Below is a small trained network, with its code and all its weights. Each question gives an input and a target symbol and asks what happens when units are switched off, that is, made to give their printed mean instead of their output.

import numpy as np


def w(rows, s, z=0):
    codes = np.array(rows[::2]) - 128.0
    scale = np.full(codes.shape[1], s)
    scale[-1] = z or s
    return codes * scale


def norm(h):
    return h / np.sqrt((h * h).mean(-1, keepdims=True) + 1e-5)


def f(y):
    return np.maximum(y, 0)


def softmax(a):
    e = np.exp(a - a.max(-1, keepdims=True))
    return e / e.sum(-1, keepdims=True)


def log_softmax(a):
    a = a - a.max(-1, keepdims=True)
    return a - np.log(np.exp(a).sum(-1, keepdims=True))


def net(x, mask):
    ids = ['βγδζθλμξσφω'.index(c) for c in x.split()]
    T = len(ids)
    res = E[ids] + P[:T]
    u = 0
    for l in range(3):
        q, k, v = (norm(res) @ M[l].T for M in (Q, K, V))
        z = softmax(np.where(np.tri(T) > 0, q @ k.T / 3**0.5, -1e9)) @ v
        res = res + np.where(mask[u], z, O[l][:, -1]) @ O[l][:, :-1]
        u += 1
        y = f(norm(res) @ A[l][:, :-1].T + A[l][:, -1])
        res = res + np.where(mask[u : u + 8], y, B[l][:, -1]) @ B[l][:, :-1]
        u += 8
    return log_softmax(norm(res)[-1] @ U[:, :-1].T + U[:, -1])


Q, K, V, O, A, B = {}, {}, {}, {}, {}, {}
E = w([
[82,188,127,165,136,212,123,108,153,82],'β',
[217,108,100,115,74,120,220,201,176,131],'γ',
[91,184,83,95,108,155,119,81,131,43],'δ',
[135,212,125,95,40,186,99,95,139,103],'ζ',
[91,140,64,77,162,80,185,72,79,115],'θ',
[49,91,117,101,190,128,115,205,131,123],'λ',
[70,118,147,115,79,151,187,44,129,155],'μ',
[188,137,173,91,135,141,126,80,80,154],'ξ',
[99,180,152,191,73,91,110,110,69,132],'σ',
[175,64,149,184,114,212,42,91,90,148],'φ',
[148,172,148,134,250,133,137,97,131,196],'ω',
],0.012)
P = w([
[128,151,193,101,116,228,240,216,16,82],'0',
[121,153,200,80,127,157,175,133,111,60],'1',
[99,155,175,87,124,129,151,117,122,89],'2',
[97,142,153,92,129,122,117,107,129,116],'3',
[93,135,131,101,121,103,89,101,136,146],'4',
[91,122,106,107,112,83,62,95,138,176],'5',
[93,111,85,108,109,79,31,80,145,195],'6',
[98,102,65,117,109,55,2,68,166,215],'7',
],0.0066)
Q[0] = w([
[85,60,118,169,199,103,94,153,121,165],'L0H1',
[199,69,148,182,149,65,255,194,123,146],'L0H1',
[153,89,90,145,72,128,154,130,127,121],'L0H1',
],0.0076)
K[0] = w([
[170,143,36,154,103,98,100,143,230,97],'L0H1',
[164,160,141,154,155,219,226,182,119,3],'L0H1',
[89,118,117,101,139,206,163,163,59,93],'L0H1',
],0.007)
V[0] = w([
[79,166,64,233,153,172,197,27,183,208],'L0H1',
[84,157,62,210,248,102,33,134,107,3],'L0H1',
[105,178,196,120,167,195,100,184,246,172],'L0H1',
],0.0036)
O[0] = w([
[170,58,142,181,125,76,127,147,119,35,58],'L0H1',
[159,137,174,130,194,188,65,139,3,93,230],'L0H1',
[68,29,128,138,104,190,158,39,82,154,254],'L0H1',
],0.0054,0.0018)
A[0] = w([
[151,168,3,126,156,76,191,161,76,123,34],'L0N1',
[189,190,48,123,110,32,155,160,180,87,71],'L0N2',
[95,174,95,193,123,108,119,102,150,101,60],'L0N3',
[235,137,197,90,27,103,131,61,90,187,117],'L0N4',
[240,38,89,170,76,84,210,226,154,118,93],'L0N5',
[125,48,130,153,146,83,133,156,117,44,68],'L0N6',
[189,125,92,125,102,181,101,135,26,78,3],'L0N7',
[120,101,130,138,94,105,136,81,173,91,25],'L0N8',
],0.0061,0.0026)
B[0] = w([
[87,134,220,60,99,146,83,58,130,165,170],'L0N1',
[105,173,182,151,164,232,53,140,185,134,178],'L0N2',
[101,207,77,106,108,144,97,126,116,155,197],'L0N3',
[67,136,57,189,254,142,150,127,102,67,250],'L0N4',
[81,254,239,90,26,229,223,170,176,203,187],'L0N5',
[107,147,82,39,136,86,117,164,192,110,157],'L0N6',
[97,78,205,93,114,145,167,92,93,151,165],'L0N7',
[115,130,38,141,103,138,86,110,131,87,153],'L0N8',
],0.006,0.0023)
Q[1] = w([
[95,127,56,101,208,204,72,19,149,162],'L1H1',
[171,155,175,55,127,189,180,181,119,154],'L1H1',
[3,245,75,131,148,144,32,58,85,105],'L1H1',
],0.004)
K[1] = w([
[46,113,34,170,135,52,2,119,102,196],'L1H1',
[91,152,158,172,116,119,225,161,90,174],'L1H1',
[117,77,70,144,184,90,19,64,119,253],'L1H1',
],0.0047)
V[1] = w([
[84,61,103,34,80,211,128,135,154,95],'L1H1',
[175,126,177,102,179,176,102,2,169,232],'L1H1',
[101,251,63,140,64,240,146,13,97,136],'L1H1',
],0.0047)
O[1] = w([
[211,79,49,110,109,194,113,101,133,200,252],'L1H1',
[210,78,168,91,149,117,170,134,194,51,135],'L1H1',
[254,125,109,96,71,81,127,248,90,140,210],'L1H1',
],0.0071,0.0036)
A[1] = w([
[125,79,192,188,86,125,122,127,51,188,95],'L1N1',
[102,129,98,254,142,184,113,145,131,140,78],'L1N2',
[207,157,168,180,185,63,166,128,77,182,158],'L1N3',
[59,116,111,125,164,169,86,113,124,198,88],'L1N4',
[75,159,184,165,69,162,142,84,148,5,5],'L1N5',
[131,135,122,206,130,81,154,150,166,21,78],'L1N6',
[101,116,61,160,101,63,231,93,209,189,19],'L1N7',
[107,64,170,88,95,60,143,245,134,112,64],'L1N8',
],0.0053,0.0035)
B[1] = w([
[97,117,40,175,159,108,97,173,147,126,140],'L1N1',
[93,133,162,87,118,162,70,140,124,129,154],'L1N2',
[166,175,2,163,122,190,183,121,162,133,170],'L1N3',
[189,179,81,132,87,108,170,167,130,107,255],'L1N4',
[52,128,108,223,75,114,145,111,190,56,140],'L1N5',
[157,97,112,91,114,112,119,117,184,72,136],'L1N6',
[157,181,148,230,141,91,188,87,44,83,141],'L1N7',
[63,88,56,105,197,212,156,165,138,158,144],'L1N8',
],0.0059,0.0055)
Q[2] = w([
[163,170,55,112,220,157,131,100,152,122],'L2H1',
[172,187,166,122,54,133,72,46,120,94],'L2H1',
[254,157,234,172,127,103,162,63,119,180],'L2H1',
],0.011)
K[2] = w([
[76,58,105,159,214,68,74,64,188,66],'L2H1',
[209,91,123,178,112,83,108,254,145,124],'L2H1',
[157,98,182,66,118,110,212,211,134,23],'L2H1',
],0.0082)
V[2] = w([
[111,110,83,52,153,47,167,99,70,96],'L2H1',
[192,160,119,188,99,122,161,28,103,168],'L2H1',
[107,146,144,86,1,147,156,119,109,88],'L2H1',
],0.008)
O[2] = w([
[2,189,177,18,23,147,144,126,72,114,154],'L2H1',
[241,231,123,169,103,32,207,23,129,49,1],'L2H1',
[91,112,112,161,136,47,19,25,170,154,96],'L2H1',
],0.0076,0.0031)
A[2] = w([
[81,137,200,45,109,85,170,112,93,159,3],'L2N1',
[86,113,159,199,32,127,179,36,167,33,30],'L2N2',
[165,165,118,172,146,157,106,163,116,100,132],'L2N3',
[80,196,142,150,66,155,161,153,180,107,98],'L2N4',
[134,159,88,147,128,165,147,86,166,127,222],'L2N5',
[105,159,73,91,143,106,167,141,192,171,55],'L2N6',
[161,6,135,175,144,123,168,146,114,137,13],'L2N7',
[107,139,171,54,86,112,83,96,137,155,91],'L2N8',
],0.011,0.0038)
B[2] = w([
[219,119,110,116,137,140,73,83,133,130,173],'L2N1',
[57,6,143,80,66,104,100,111,119,69,185],'L2N2',
[95,126,173,113,132,103,150,105,102,121,224],'L2N3',
[155,95,114,171,118,58,131,127,143,167,218],'L2N4',
[111,121,116,106,143,153,166,153,127,120,255],'L2N5',
[159,154,196,144,98,150,122,120,154,102,195],'L2N6',
[127,124,172,223,63,157,88,167,82,111,152],'L2N7',
[123,112,178,156,168,127,176,132,122,152,203],'L2N8',
],0.014,0.0054)
U = w([
[168,124,217,212,63,176,92,154,59,66,1],'β',
[139,116,200,173,51,106,175,174,237,211,94],'γ',
[19,213,168,179,161,16,129,101,103,185,200],'δ',
[108,183,53,123,142,132,92,60,254,104,240],'ζ',
[61,115,108,68,148,228,113,177,116,163,158],'θ',
[78,28,142,109,55,88,162,73,157,77,134],'λ',
[199,90,206,71,144,99,86,39,72,188,63],'μ',
[148,152,118,125,190,116,247,156,106,66,231],'ξ',
[190,42,62,214,235,93,108,166,147,136,108],'σ',
[241,146,52,78,33,121,85,166,95,133,56],'φ',
[110,230,223,100,153,127,40,168,167,27,95],'ω',
],0.0072,0.0023)

Each question gives the input, a string of symbols that net reads in full, and the target symbol t.
The units are the heads (3 rows each of Q, K, V and O) and the neurons (one row each of A and B). Each row of codes is followed by its name. A weight is (code - 128) times the scale printed after its matrix; where a second scale follows, it is the last column's (O, A, B and U).
mask holds one flag per unit, layer by layer, with each layer's heads first. A switched-off unit (its flag False) gives its mean, the last column of its rows in O or B, instead of its output. The means were averaged over made-up inputs and are rounded, as every weight is.
A unit's drop is (log p(t) with every unit on - log p(t) with that unit switched off) / (log p(t) with every unit on - log p(t) with every unit switched off).
The circuit of an input: a set's keep is (log p(t) with only the set's units on - log p(t) with every unit switched off) / (log p(t) with every unit on - log p(t) with every unit switched off). Starting from the 12 units with the biggest drops (on a tie, the unit counted first), units are removed one at a time, each time the one whose removal leaves the highest keep (on an exact tie, the one counted first), for as long as the keep stays at least 0.8.
circuit, biggest first: the units of the circuit, biggest drop first
most important unit: the unit with the biggest drop
top k neurons: the k neurons with the biggest drops, biggest first
top k neurons in layer l: the k neurons of layer l with the biggest drops, biggest first
input σ λ θ ω λ σ, target λ: circuit, biggest first : [L1H1; L2N2; L2H1]
input λ ω β γ θ λ φ, target β: top 2 neurons : [L2N7; L1N1]
input β λ β λ σ θ ζ λ, target ω: top 2 neurons in layer 2 : [L2N6; L2N4]
input μ λ β, target ζ: top 2 neurons : [L0N5; L1N4]
input λ θ σ λ, target μ: top 3 neurons : [L1N4; L2N1; L2N8]
input λ ζ θ λ ω λ, target ξ: circuit, biggest first : [L2H1]
input λ λ δ γ ζ λ, target δ: circuit, biggest first : [L2H1; L1H1; L1N4]
input ζ β λ λ φ θ, target μ: circuit, biggest first : [L0N1; L2N1]
input λ φ λ, target β: circuit, biggest first : [L2H1; L2N7; L0N4]
input β ω μ λ β ω, target λ: top 3 neurons : [L0N4; L1N4; L2N2]
input λ μ λ ζ δ λ γ φ, target β: top 2 neurons : [L2N7; L0N4]
input ζ λ ω ζ ω ω ξ, target ξ: circuit, biggest first : [L0N4; L2H1]
input ω λ ω, target θ: top 3 neurons : [L1N3; L0N4; L0N6]
input θ ζ λ λ σ λ, target ω: most important unit : L1N4
input λ δ γ θ β φ β ζ, target ξ: top 2 neurons : [L0N4; L2N3]
input γ λ θ λ ξ λ, target φ: top 3 neurons : [L1N4; L0N4; L2N1]
input λ ω δ λ λ ω, target δ: top 2 neurons in layer 1 : [L1N5; L1N4]
input β λ ζ ζ β ξ β, target γ: top 2 neurons : [L0N4; L2N4]
input λ ω σ ζ φ β, target ξ: top 2 neurons : [L0N3; L2N3]
input δ β ξ β, target γ: circuit, biggest first : [L2N4]
input ω β δ λ λ ω, target σ: top 2 neurons in layer 1 : [L1N5; L1N4]
input ω σ δ ω λ β, target λ: top 2 neurons in layer 1 : [L1N5; L1N3]
input θ λ λ β σ, target δ: top 2 neurons : [L2N3; L0N3]
input ω ζ μ λ ξ λ, target φ: top 3 neurons : [L0N4; L1N4; L2N1]
input β λ θ θ λ, target μ: top 2 neurons : [L2N1; L2N8]
input λ θ λ λ λ λ ζ λ, target ζ: top 2 neurons : [L0N4; L1N4]
input ω λ φ ξ γ β μ λ, target β: most important unit : L1H1
